In the rows, 128 means zero.
Each name stands for a flat space through zero: a line, a plane or more. A row that begins with a name and a colon came from that space; any other row is followed by the name of the space it lies nearest, among the names in its block.
z992z113: [102  92 171 118 126 137 128 127 103 120 150 143 139 105 162 131  98 142
 146 154 165 154 148 163 142 140 169 150]
z596z385: [138 137 124 136 120 125 138 132 128 116 145 133 148 141 123 132 132 138
 103 129 138 128 137 133 101 123 122 130]
z992z113: [193 111 121 196 130 140 145 134 139 128 138 127 121 151 112 144 123 125
 134 105 126 146 115 144 108 144 111  65]
z992z113: [ 92 133  93 103 149 133 105 140 124 157  99 116 153 113 117 177 142 156
 140  99  86  94 141 122 156 113 112 186]
z992z113: [ 75 150 113  57 117 112 128 141 113 117 159 131 214 121 132 158 148 178
  76 143 140  94 171 133 107  97 135 215]
z596z385: [167 184  81 108 163 137  80 137 170 139 116 126  77 118  72 124 151 128
 135 180  84 105 108 122 131  95 131 107]
z172z637: [127  69 130 139  80 110 152  80 136 111 105 113 133 156 176  80 119  45
 128 123 112 159  90  88 182 183 113  77]
z172z637: [165 113 149 147 139 143 138 130 124 134 153 126 125 123 123 144 125 142
 165 117 140 138 124 155 134 132 148  87]
z992z113: [133 124  95 137  94 108 154 111 125 108 125 126 189 177 132 133 143 107
  81 108 108 124 127  98 111 142  89 130]
z172z637: [111  59  79 161 150 145  79 157 144 152  76 130 121 104 138 178  81 126
 126 169  88 155 139 155 172 160 117 161]
z704z438: [106  78 197 164 161 142 115 160  94 157  92 145  34  83 148 110  55 121
 184 148 181 179 137 159 133 159 160 120]
z172z637: [119 172 103 144 143 141 105 121 111 112 117 162 139 153 108 154 130 145
 119 141  98 121 143 133 100 107 118 185]
z172z637: [148 193 110 148 140 156  98 115 162  96 160 152 107 128 111 125 153 153
 114 156 111 118 123 155 107  85 142 148]
z596z385: [135 136 101 106 174 138  83 127  74 143  90 167 139 151  83 183 100 132
 181 196  77 136 146 135 138 131 145 162]
z704z438: [ 90 111 141 110 127 141 106 148 170 125 155 116 113  64 164 118 125 159
 105 150 159 128 139 166 152 113 158 162]
z596z385: [143 165 101 165 143 148 117 125 141 127 122 134 120 140 107 152 149 146
 131  94  94 110 123 132 116 105 107 143]
z992z113: [157  54  45 117 140 130  68 170 236 165  98  73  87  66 125 133 119 102
  98 202  84 135  98 140 210 153 121  71]
z596z385: [146 104 126 153  96 126 150 130 168 108 164 111 147 125 154 113 137 126
  82 117 152 137 122 141 122 136 121  98]
z172z637: [126  69  94 131 115 133 119 103  95 111 124 150 219 166 147 186 103 119
 132 167  86 155 145 145 164 165 132 158]
z992z113: [105  46  73 181 104 139 123 172 219 144 127  74 152  74 179 160 131 152
  52  77 122 124 131 158 168 146  86 144]
z172z637: [ 86 103 106 107 117 108 120 146 139 141  93 113 131 114 143 120 116 113
  89 138 126 125 135 106 139 142 106 158]
z704z438: [143  86 135 207 152 136 126 147  71 143  70 165 102 162 116 160  61 110
 157 135 125 178 143 137  99 173 107 126]
z596z385: [150 153 152 165 137 141 154 112  98 131 132 136 126 155 114 143 142 138
 172  58 123 119 122 124 110 121 118 113]
z704z438: [148 123  44  82 128 123 101 146 177 136 147 101 199 121 102 180 161 155
  82 165  80  95 135 135 152 111 118 138]
z596z385: [115 100 171 110 110 104 167 146 121 144 134 100 119 109 147  95 122 120
 121  94 183 130 128 112 119 143 127  95]
z704z438: [174 104 117 140 158 134 114 155 106 145 125 143 133 136  92 171  96 140
 151 176 126 150 142 155 115 143 141 100]
z596z385: [135  93 116 140  93 114 147 155 195 121 158  90 132 100 157  99 137 126
  52 122 166 131 122 135 121 136 112  94]
z992z113: [ 89 160  85  55 136 117  90 169 194 144 137  94 120  65 117 120 160 164
  66 162 129  81 139 127 136  82 129 174]
z172z637: [120 177 136  96 149 128 126 141  94 132 145 145 151 132  96 155 140 173
 134 129 137 103 156 136  89  94 139 169]
z704z438: [ 70 104 149  88 115 102 119 142 124 131  98 126  95 101 158  76  96  97
  97 176 164 146 136 107 132 146 135 153]
z992z113: [160 102 188 166 132 143 139 121 111 115 152 148  85 123 144 103  93 116
 168 152 173 175 121 162 122 149 167  76]
z704z438: [184 161 124 144 167 163 115 112 147 153 138 112  93 118  90 157 167 148
 216  77  82  99  95 140 168 101 141  78]
z704z438: [107 186 174 106 130 123 122  84 115 118 100 142  38 132 130  44 136  76
 173 132 129 127  92  83 137 116 143 115]
z172z637: [ 93 187 161  49 134 102 130 131 122 144 119 113  78 103 112  68 151 120
 136 128 156  94 121  85 117  96 140 133]
z596z385: [136  98  87 155 143 149  95 131 154 139 105 124 123 117 129 162 120 127
 140 138  82 135 120 145 170 139 121 133]
z596z385: [136 195 142  76 190 125 100 132  74 173  79 142  63 131  55 132 130 127
 220 140 100 100 122  95 124 102 143 124]
z992z113: [171  97 160 117 127 129 140 129  87 103 187 161 181 146 125 151  95 146
 138 206 171 169 155 178 103 145 181 101]
z172z637: [ 68 133 136  44 127  90 140 129  53 147  94 134 183 149 118 141 119 124
 134 132 128 108 158  82 120 134 122 187]
z704z438: [149  91 153 110 141 106 144 153  84 158 108 126 120 135 107 130  92 111
 157 152 156 149 136 118 116 160 136  82]
z704z438: [109  90 129 117 148 129 113 151 140 173  89  98  87  85 133 133 115 122
 162 109 120 123 118 122 175 142 126 118]
[ 95 211 192  75 131 126 136  66  52  97 137 175 118 162 124  87 142 115
 188 136 134 118 127 100 112  99 168 168] | z596z385
[137 116 150 138 140 147 112 151 134 112 173 149 127  98 137 141 103 168
 117 184 170 153 153 190 109 119 171 140] | z704z438
[ 90  25 134 193  93 139 151 117 124 123 112 119 174 127 205 155  95 114
 120  71 127 164 134 147 175 184 107 151] | z992z113
[138 148 135 177 128 160 118 122 137  87 175 164 141 130 141 145 124 166
 106 148 143 145 146 183  96 107 148 161] | z704z438
[136 157 161  97 129 132 126  79  87 102 145 160 129 155 126 107 129 107
 178 167 123 139 119 124 139 124 169 121] | z596z385
[117 162 132  50 156 135  92 102  86 124 139 157 151 130 105 149 131 141
 184 200 101 118 139 137 156 106 182 165] | z172z637
[137 131 105 235 153 153 115 143 118 138  71 154  84 153 112 160 100 128
 134  85  97 145 130 134  96 139  79 150] | z172z637
[ 93 133 134 159 145 147 122 137 134 153  99 115  95 100 139 144 135 149
 154  51 115 108 126 129 146 116 109 163] | z992z113
[139 121 162 132 132 140 117 152 120  92 191 168 138 109 138 129  90 168
  96 223 195 169 167 199  80 120 184 145] | z704z438
[140 120 141 150 108 124 151  94 113 114 121 133 130 162 141 108 128  91
 144 105 120 142 109 106 135 149 118  99] | z172z637
[130  80 117 153  92 113 168 129 115 117 139 120 204 160 151 153 122 126
  87  94 138 139 142 125 114 158  99 126] | z172z637
[ 94  83  94 153 123 116 122 186 165 156  91 100 120  95 142 140 107 138
  60 110 141 128 146 127 117 143  83 156] | z172z637
[117 137 141 102 138 129 126 117 147 160 108  92  81  97 129 105 155 114
 179  77 111 100  96 101 179 119 129 102] | z704z438
[159 220  75 132 126 158  97  80 177  77 175 149 153 155 106 136 193 149
 106 145  66  94 111 140 125  70 132 155] | z704z438
[157  39 162 105 138 104 161 192  88 172 146 107 166 106 118 168  79 153
 139 147 197 155 163 158 112 169 149  74] | z704z438
[ 84  59 107 130 133 125 107 172 146 161  89 106 125  83 153 152  93 134
 105 134 131 138 145 140 160 154 114 161] | z704z438
[ 61  95 118 149 100 127 138 121 143 131  97 107 145 116 181 128 132 120
 100  57 115 119 128 110 160 142  91 182] | z992z113
[196 116 107 191 114 122 151  98 125 120  99 131 116 194 110 115 126  65
 142 109  91 152  90  93 123 165  88  45] | z992z113
[ 71 148 140 126 108 124 143 129 137 120 131 119 135 113 158 112 147 146
  91  73 147 105 138 117 114 109 110 184] | z992z113
[170 151 174 133 135 120 171 125  91 140 145 125 116 150 100 118 139 129
 172  80 157 122 119 114  95 125 131  68] | z596z385

Each name stands for a flat space through zero: a line, a plane or more. A row that begins with a name and a colon came from that space; any other row is followed by the name of the space it lies nearest, among the names in its block.
z210-z697: [147 117 118 121 155 124  81  95 110 116 146 151 105 110  92 152 138 136
 110 115 116  98 111 117 155  81 149 128]
z210-z697: [152  69 127 151  94 130  75 104  96 105 114 162 147 107 132 136 143  57
 128 160 139 184  80 116 123 167 156 102]
z584-z375: [143 134 139 139 103 119 129 147 109 128 139 138 134 126 154 116 154  98
 132 154 120 150 116 111 139 133 118 131]
z363-z259: [132 171  69 129  99 110 100 180 125 127 129 137 181 112 190 114 133  84
 132 162 138 128 114  88  98 109 161 161]
z363-z259: [130  84 102 131  97  88 117 141 124 123 109 151 134 127 118 121 112 128
 135 128 111 128 131 128 143 109  98  76]
z927-z471: [101 230  93  90 145 160 163 169 189 141 137  53 150 125 172 117  65 134
 132 140 188  86 157 160  25 159 174 213]
z584-z375: [125 110 137 136 128 130 120 103 121 117 122 168 134 115 118 144 170 104
 126 156 144 164 120 136 135 133 159 126]
z210-z697: [106 199 108 104 160 178 146 150 170 142 127  42 142 138 157 119  56 153
 128  96 166  82 143 137  51 167 157 192]
z363-z259: [ 73 199 145 135 220 181 168 104 161 162 131  97 164 167 144 142 162 197
 122  53 101 126 155 106 134 116 149 203]
z363-z259: [167 145 155 127  85 127 132 167  70 103 135 163  68  96 135 115 184  99
 131 210 187 106 125 103 169 109 141 112]
z426-z967: [135 122 109 147 142 163  79 118 125 137 125  74 177 143 163 123  75 108
 123  66  95 139  83  87  92 174 134 154]
z363-z259: [114 110 131 135 153 178 126 123 133 136  93  59 128 156 123 119  54 172
 132  48 131  99 126 111 110 177 111 113]
z426-z967: [113 142 166 151 116 160 176 164 105 135  97 114 123 150 160 102 157 146
 146 128 152 139 143  94 154 161 109 116]
z363-z259: [ 80 124 100 134 146 178 146 150 150 135  54  73 154 155 140 115  61 183
 144  64 171  99 152 109  93 175 138 108]
z210-z697: [159  63 181 146  73 100 135 108  94 109 136 189  99 111 109 129 187  67
 134 201 130 199 110 155 164 155 107  78]
z210-z697: [127 131 135 123 144 118 133 115 131 131 141 141 116 129 110 137 145 145
 122 123 112 121 136 136 148 100 121 130]
z210-z697: [115 127 120 135 126 138 135 150 113 125  95 135 125 132 133 120 136 152
 136 121 152 109 141 100 148 119 132 106]
z584-z375: [150 140 103 138  69  91 120 194  97 124 128 149 144 118 178  99 147  91
 139 173 124 128 119  85 144 105 108 113]
z584-z375: [155 146 122 106 134 144 110 136 136 132 154  53 101 129 125 118  42 138
 120  94 122  71 115 136  90 146 109 147]
z426-z967: [113 132  50 124  86 104 109 195 110 106  67 174 145 100 150 116 132 127
 142 174 201  88 147  87 129  83 171  87]
z584-z375: [135 156 109 114  75 100 161 193 154 141 138  80 142 136 174  89  67 106
 144 151 125 120 141 148  77 156  83 134]
z927-z471: [ 95 115  70 116 130  72 127 127 167 132 113 174 166 126 112 141 129 147
 129 127 106 131 156 151 125  70 130 109]
z927-z471: [126  99  83 114 109  61 111 126 142 120 130 187 135 110 100 140 136 125
 125 153 109 125 141 153 142  64 122  94]
z584-z375: [122 138 193 139 153 132 164  89 112 127 151 191 102 125 106 150 243 128
 123 168 127 174 140 141 186 106 143 144]
z927-z471: [118  95 146 154 121 133 132 110 131 137 117 129 165 148 143 125 137 107
 135 110  96 190 112 125 127 171 110 120]
z426-z967: [136  99 101 141 129 116  87 123 121 134 125 118 157 140 134 125  97 129
 124  79  75 127 104  97 135 118 104 113]
z927-z471: [132  52 120 152 154 170  64  90  83 110  74 126 113 132  87 143 100 162
 121  54 135 100  98  75 167 136 141  67]
z210-z697: [150  88  50 153  74 103  50 177  98 123  97 117 192 127 182 102  68  85
 135 100  94 125  80  52 114 131 112  91]
z363-z259: [133 138 182 129 144 159 159 122 101 122 126 130  70 129 105 129 166 159
 128 136 160 108 143 124 170 128 127 120]
z426-z967: [141 125  93 114 163 151  76 123 114 122 119  87 100 125  99 135  60 178
 114  60 130  38 118  94 133  96 135 118]
z426-z967: [121 139 192 155 131 119 175 117 106 139 148 184 128 142 140 129 246 120
 132 160  95 193 137 117 196 111 108 138]
z927-z471: [102 113  71 138  92  94 138 189 140 140  81 120 177 150 164  97  85 149
 148 100 108 118 148  98 123 117  86  84]
z363-z259: [127 119 163 120 149 138 143  84 146 129 148 125 108 128  96 145 133 128
 121 130 126 148 130 174 119 149 132 140]
z426-z967: [124 130 173 125 124 137 177 127 139 135 134 109 103 141 121 119 128 138
 135 136 133 142 146 162 127 161  99 125]
z927-z471: [107  62  76 134 148 142  68  84 142 116  78 129 165 125  97 152  71 136
 123  73 134 130 109 126  99 146 164  93]
z927-z471: [150 149 134 108  85  76 148 138 153 128 182 149 131 107 143 124 144  63
 129 211 118 169 129 188  93 130 119 156]
z210-z697: [118 168  69 113 183 144  75 106 167 143 151  78 181 132 142 145  65 137
 109  60  91  97 107 116  69 114 164 197]
z210-z697: [137  92 147 140 122 140 109 100 101 108 114 167 114 111 108 143 167 103
 126 156 156 155 111 126 148 141 158 106]
z426-z967: [128  41  91 151  73  41 119 155 125 142 105 156 165 157 127 102  97 138
 143  88  27 152 130 112 175  93  20  32]
z927-z471: [161 156 125 105 133 143 110 156  88 109 134 115  52 104 105 125 114 162
 119 137 176  29 134  99 158  80 139 118]
z584-z375: [112 111 134 142  89 124 155 135 159 137 116 114 182 141 168 112 112  75
 145 153 127 208 122 161  71 209 118 133]
z584-z375: [122 107 166 150 134 153 134  92 132 133 129 124 154 141 138 134 148  96
 130 123 113 198 107 139 115 189 133 142]
z363-z259: [101  91 147 123 160 118 150  69 172 139 131 133 131 145  79 151 118 156
 124  95  94 159 146 189 122 138 110 117]
z584-z375: [140 171 178 139 115 120 182 165 116 152 165 107 117 155 167  98 163 134
 135 132  82 139 139 111 162 126  63 150]
[114  35 190 126 147  86 173  53 143 130 129 182  67 146  20 154 158 188
 125 106  78 154 165 207 203 100  57  45] | z363-z259
[146 135 136 128 136  80 116 102 129 137 186 173 137 123 121 143 184 106
 114 144  56 158 117 138 161  72 110 153] | z363-z259
[ 67 148 200 113 199 157 232  67 205 161 140  94 113 172  82 146 134 202
 129  84 111 159 188 222 112 166 102 161] | z584-z375
[179 146 114 107  66  90 127 194 129 135 169  60 106 127 161  85  37 100
 133 141 101  84 117 137  91 141  56 125] | z210-z697
[109 163 144 131 157 147 158 134 130 140 126 121 125 144 134 126 154 166
 129 108 127 115 148 112 149 113 127 148] | z927-z471
[126  87  41 114 107  88  79 159 122 111  82 147 126 112 102 126  67 161
 130 107 143  55 139 105 136  65 126  58] | z927-z471
[115 133 179 141 178 165 141  72 128 134 142 138 125 139 110 152 182 138
 118 110 115 165 123 135 149 142 149 160] | z927-z471
[144 156 175 137 130 142 157 140 122 149 163  80 119 154 155 107 124 131
 129 105  84 134 121 117 137 154  77 155] | z584-z375
[141 164 117 107 123 126 131 158 123 122 139 115  95 114 128 121 114 140
 126 148 158  74 140 126 125 102 135 138] | z927-z471
[140 101 126 133 140 105  95  90 119 124 148 168 131 120 103 149 157 116
 116 124  89 146 110 129 156  94 130 123] | z210-z697
[139 164 189 102 120 145 191 130 148 129 161  91  70 124 117 120 119 123
 131 176 170 124 151 195  97 174 117 154] | z210-z697
[135 136 131 104 145 156 123 109 154 127 140  68 105 125 108 133  54 135
 121 108 150  97 125 168  73 168 138 148] | z426-z967
[123 163 107 117 119 123 145 173 132 133 121 109 123 130 147 111 108 150
 134 129 144  86 149 114 122 109 119 131] | z927-z471
[168 143 154 132 123 119 105 126  72 110 161 183  85  99 121 138 212 104
 116 180 136 119 110  95 190  74 148 135] | z584-z375
[139 133 167 120 119 130 148  98 158 132 169 109 131 124 132 133 122  75
 126 164 123 185 115 193  76 189 129 167] | z210-z697
[179 142 121 104 116 131  82 130 107 108 165 109  82  93 116 132  94  97
 113 158 155  79 100 132 108 120 150 144] | z584-z375
[132  98 144 109 106  90 155 103 176 135 158 114 123 131 103 129  84 106
 130 145  99 164 136 216  85 163  86 120] | z426-z967
[ 91 127  87 110 160 119 137 129 154 131  94 134 122 134  92 139 102 201
 128  87 140  71 169 134 137  76 132 103] | z584-z375
[ 76 120 108 145 120  93 172 152 139 136  81 197 167 143 137 125 196 159
 146 141 126 160 173 116 170  84 122  92] | z584-z375
[147  95 115 143  77  81 118 157 114 131 130 142 148 134 150 106 121  99
 137 137  82 152 114 113 144 122  76  91] | z210-z697
[147 130  79  98  73  99 110 162 151 110 130 116 129  93 139 119  62  75
 133 191 180 112 125 171  52 150 151 125] | z584-z375

Rows lie near named flat spaces through zero. A row that begins with a name and a colon came from that space; any other row is followed by the name of its block's space that it lies nearest.
z465-z724: [108 133 101 152 102 137 102 153  72 176 109 133 165 191 171 112  84 140
 109 113 143 107 113 151 145 110 142 107]
z734-z445: [141 130  90 163  56 134 167 131  51 152 105 187 119 191 101  93 140 139
 106 135 181 149  91 165  82 109 109 109]
z801-z150: [142 101 138 133 115  82 129 119  96 132  68 165  79 152 102  93 125 155
  95  95 179 153 142 101  72 110 128 134]
z301-z751: [138 114  29  95 132 128 134 116 116  97 119 196 177 154 150  98 180  92
 143 102  93 135  96 141  73 134 129 114]
z64-z683: [158 151 159 168  94 220 236  86  98 161 243 121  82 155 105 183 168  94
 165 186 167 143 119 229 119 152  95 179]
z734-z445: [112 124 160 146 121 106 104 193  71 153 122 132 170 134 170  92 104 113
 113  83 147 119 171  71 100 141 110 147]
z801-z150: [163 127 110 123  96 114 132 122 130 165  80 138 131 157  95 111 149 162
  93 129 139 136 139 128 124 121 141 119]
z151-z31: [144  89  79 116 137 153 164  67 144  96 115 144 115 129 120 147 153 137
 118 141 120 138 107 153  71 127 166 137]
z465-z724: [159 123  90 129 138 105 130 134 164 136 114 127 162 106 101 159 155 136
 131 156  99 129 135 120 166 120 137 136]
z301-z751: [124 120  98 124 129 101 133 134 147  64 113 158 133  80  97 121 150 119
 140 146 110 144  97 102 109 121 112 108]
z151-z31: [128 163 239 130 111 126 112 154 136 148 150  87  86 117 109  97  90 123
 129 109 164 128 166  95 134 137  83 142]
z734-z445: [101 122  70  96 128 179 131  96 165  57 134 124 167  99 146 124 139 118
 132 150  71 114  70 145  98 140 158  83]
z801-z150: [117 100 139 105 154 148 119  98 116  90 147 142 110 147 175  92  91  85
 145  67 143 127 129 117  27 131 121 160]
z301-z751: [148 167 154 118  99 104 106 165 169 162  98  96 151 103  81 118 149 162
 104 153 107 123 151  98 199 135 121  97]
z151-z31: [ 74 154 133 125 140  90  80 141 113  89 123 155  83 134 137  99  86 116
 160 109 138 132  75 138 168  97  94  75]
z801-z150: [ 90 138 168 146 150 122 122 154 129  93 165 109 117  77 137 149 108 111
 156 144 124 125 122 112 159 132 106 128]
z301-z751: [118 130 164 120 128 148 114 126 141 123 137  98 127 122 143 115  94 125
 123 115 129 116 137 114 111 134 129 132]
z64-z683: [144 170 202 146  59 170 145 136 146 129 160  90 105 122  75  96  81 122
 130 156 163 129 111 130 110 121  74 123]
z734-z445: [ 93 130 120 112  87 161 157 113 114  82 103 138 119 107 116  98 170 157
  89 150 118 136  93 131  86 157 153  65]
z301-z751: [129 128 124 147 100 177 142 122 149 107 150  96 159 110 121 140  89 123
 131 166 119 113  97 138 111 119 129 128]
z465-z724: [131 138 148  93 139 112  95 130 125 136 122 143 114 160 149  76 119 105
 135  65 137 129 148 110  98 133 107 132]
z151-z31: [178 129 145 129  80 138 135 159 137 174 103 104 189 129 105  99 136 143
  85 125 129 121 177  80  92 145 128 150]
z151-z31: [100 154 126 124 121 134  91 147 129 132 130 114 146 141 149 113  93 127
 135 125 114 110 103 138 171 118 123  91]
z734-z445: [119 153 151 148 114 126 118 172  72 184 151 133 144 169 159 114 118 113
 133 105 151 120 150 136 155 135 103 136]
z151-z31: [158 104  61 133 114 106 136 141 123 136  84 158 185 130 115 126 160 141
 105 135 112 132 131 107 108 122 146 130]
z801-z150: [154 107 160 135 104 125 161  84 163  97  93 118  61  98  54 131 124 167
 100 159 161 152 120 116  83 112 135 132]
z734-z445: [ 90 163 137  94 150 138 135 105 115 161 136 126  78 149 149 149 208 159
 117 133 107 130 135 189 216 170 165  75]
z151-z31: [135 157  65 135 111  81 139 154  80 172 107 195 130 171 107 129 208 140
 132 139 128 149 113 169 202 125 114  88]
z151-z31: [ 84 120 152 108 156 211 127  61 162  80 179  76  94 123 177 148  69 113
 147 131 113 104  91 175 100 134 160 125]
z465-z724: [125 119 122 130 134 114 105 130 126 138 105 125 131 141 138 125 101 140
 119 115 132 122 130 121 133 112 140 127]
z801-z150: [169 139 139 117  92 152 143 109 176 121 126 109 130 118  78 111 124 130
 122 148 127 131 121 123  99 124 113 131]
z465-z724: [142 103  61 170 115 118 112 144 118 168  83 119 192 151 134 163  87 165
 102 158 122 108 114 135 166  87 169 128]
z465-z724: [152 159  97 112 116 147 144 118 142 162 150 135 142 155 116 139 177 122
 141 146 105 128 121 176 174 140 124 116]
z801-z150: [112 106 132 115 155 157 134  86 143  73 158 128 100 117 150 129 100  98
 154 114 128 128 106 137  68 126 128 146]
z801-z150: [144 109 111 128 126 135 149 106 109 158 109 136 122 157 133 137 154 149
 102 123 139 132 146 144 110 136 160 140]
z64-z683: [ 75 178 170 132 157 220 135 127 145 153 243  45 146 113 193 201 119 104
 171 175  82  87 123 203 241 169 143 121]
z301-z751: [114 136 166 205  91 132 133 177 107 135 146  91 144  98 105 159  52 139
 131 183 160 117 110 116 166  95 101 137]
z734-z445: [148 133 163 114 154 119 104 140 153 150 148 104 138 126 142 125 110 105
 144  98 123 119 172 102 133 134 112 167]
z151-z31: [104 167 142 108 109 208 132  98 133 155 173  89 122 169 161 128 120 127
 130 138 114 104 105 200 160 150 145  95]
z64-z683: [135 163 140  60 122 114  79 132 193 131  86 105 144 117 112  78 155 148
 104 105  82 119 144  95 157 150 137  76]
z801-z150: [ 78  73 165 200 188 116 214  95  66  60 185 154  14  60 124 231 152 125
 162 179 182 167 118 156 115 129 133 180]
z465-z724: [174 133 141 104 126 117 119 138 169 118 140 131 151 115 106  94 127  89
 148 101 121 133 152  86  82 130  86 163]
z301-z751: [153 144 111 137 103 142 134 134 132 176 127 116 156 154 116 140 136 141
 118 149 123 120 132 152 165 125 134 126]
z734-z445: [132 165 189  96 108 149 156  96 149 148 134 107  55 129  88 120 188 159
 107 142 137 143 146 157 155 164 132 100]
z465-z724: [106 155 158 144 122 141 124 127 157 123 144  86 103  99 104 162 105 151
 135 178 122 120 103 152 204 118 129  99]
z465-z724: [ 92 194 217 108 116 152 131 143 139 103 196 106  75  97 115 103 140  98
 163 133 130 133 119 139 164 161  68  96]
z301-z751: [125 106 122 131 152 101 133 114 128  85 124 156  94 109 117 131 127 116
 146 121 140 146 116 116  98 114 116 141]
z734-z445: [156 163 137 153 108 165 112 158 136 165 202 104 181 162 144 126  55  66
 183 127 132 104 118 151 147 103  67 169]
z301-z751: [162 150 124  83 108 142  91 134 177 152 111 104 180 147 128  81 118 121
 116  99  97 109 146 105 116 136 125 120]
z64-z683: [102 138 140 119 128 127  99 164 112 155 110 105 169 128 166 115 130 146
 100 112 108 108 155 103 157 152 152 105]
z64-z683: [113 169 186 124  96 156 131 162 129 149 149  87 144 107 126 113 143 137
 111 143 119 117 149 115 158 165 118 105]
z465-z724: [121 121 121 136 114 139 159 150  78 117 148 161 151 126 146 109 165 101
 128 115 135 137 136 115  73 156 112 140]
z64-z683: [102 142 142 124 156 136 136 138 139 125 158 104 133  89 143 169 167 131
 137 154  95 121 141 136 190 158 143 118]
z301-z751: [122 130 124  95 134 157 150  90 164 100 131 115 112 101 117 139 176 142
 118 150  97 131 119 144 126 156 157 104]
z64-z683: [ 86 104 137 180 149 102 107 165 104 110 120 109 142  89 150 166  67 142
 129 149 136 116 120  99 160 102 140 134]
z801-z150: [ 92 120 110 134 165 124 123 119 119  76 161 150 109 113 154 145 110  94
 173 126 122 131  90 145 128 114 113 127]
z734-z445: [ 90 116 142 174  92 136 139 158 120  64 115 110 146  58 103 133  85 147
 111 181 134 125  86  89 107 114 124 101]
z64-z683: [176 130 117  91 106  94 130 111 164 138  68 148 111 133  67  93 181 158
  96 119 126 150 146 105 110 131 131 112]
z64-z683: [104 143 185 160 109 122 108 156 153  76 141  95 112  71  95 121  47 122
 147 156 145 124  96  91 134  98  84 117]
z151-z31: [ 90 126 107 150 175  74  68 175 136 111 120 120 162  95 157 160  76 123
 157 134 101 110 113 102 213  94 126 117]
[100 149 126 120 171 126 107 134 128 157 158 112 126 138 168 167 140 125
 152 129 102 113 136 164 221 138 143 118] | z734-z445
[105 143 143 157  95 151 122 157  93 140 141 116 149 142 145 115  85 125
 124 135 144 114 111 134 132 121 115 115] | z465-z724
[ 70 123  55 106 111 150 104 122  83  55 117 188 155 161 182  58 103  92
 139  89 115 122  44 143  49 118 122  65] | z151-z31
[187 150 163 145  68 149 157 103 170 186 108  84  97 144  44 143 122 182
  93 182 157 133 136 155 161 111 132 129] | z64-z683
[107 115  98 126 148  90 121 157  78 135 105 168 148 135 161 120 171 129
 117 101 121 134 146 109 131 144 141 119] | z465-z724
[122 134 104 141 126  85 117 145 112 113 112 167 115 131 108 119 126 123
 145 129 139 142 100 128 148 101 101 110] | z801-z150
[161 165 252 132 106 137 120 144 172 188 145  46  95 112  86 128  95 151
 110 136 156 120 194  99 168 140 105 159] | z151-z31
[150 119 141 151 132 106 117 132 125 144 127 129 114 144 117 132  82 121
 141 118 159 131 135 121 123  96 107 162] | z301-z751
[134 128 105 100 144 128 108 105 154 117 124 136 126 145 136 116 121 116
 142 109 112 125 115 139 122 119 130 122] | z64-z683
[120 142 119 103 132 125 110 144  97 171 120 141 150 170 169 102 161 127
 114  87 118 120 156 132 140 154 140 115] | z301-z751
[132  95  88 124 140 167 177  98 103 110 154 152 145 132 158 146 173 106
 130 126 119 133 130 148  60 155 152 157] | z151-z31
[134 132 110 104 152 127 125 109 158 142 124 118 128 126 130 154 164 142
 127 137  98 124 138 147 173 139 157 119] | z64-z683
[128 153 126 100  87 162 148  80 123 126 123 149  72 176 105  87 151 139
 117 124 147 142  89 184 102 132 124  83] | z151-z31
[154 115 114 131 125 156 165 112 105 142 160 147 136 155 141 131 149  99
 138 116 140 134 141 148  75 141 121 170] | z801-z150
[105 116 101 108 105 136 117 111 111  65 103 169 120 143 136  62 104 112
 124  95 137 135  77 118  35 116 117  93] | z151-z31
[128 140 118 183 105  94 143 173  93 156 121 141 136 118  95 161 138 150
 127 176 146 137 119 135 198 108 112 119] | z301-z751
[125 188 150  59  83 206 123 150  89 223 153 109 194 209 202  52 203 117
  85  66  96  99 187 151 118 220 145  94] | z64-z683
[113 126 110 127 130 134 112 108 108 158 107 129 112 177 153 130 111 152
 112 117 137 119 116 165 151 116 159 108] | z465-z724
[141  99 113 131 131  76 119 154  56 170  80 182 135 178 155  90 149 132
  98  62 164 142 175  94  77 131 132 153] | z734-z445
[134 102 107 153 118 122 138 135  76 150 111 153 139 163 146 122 117 131
 112 110 157 131 136 127  88 118 136 149] | z64-z683
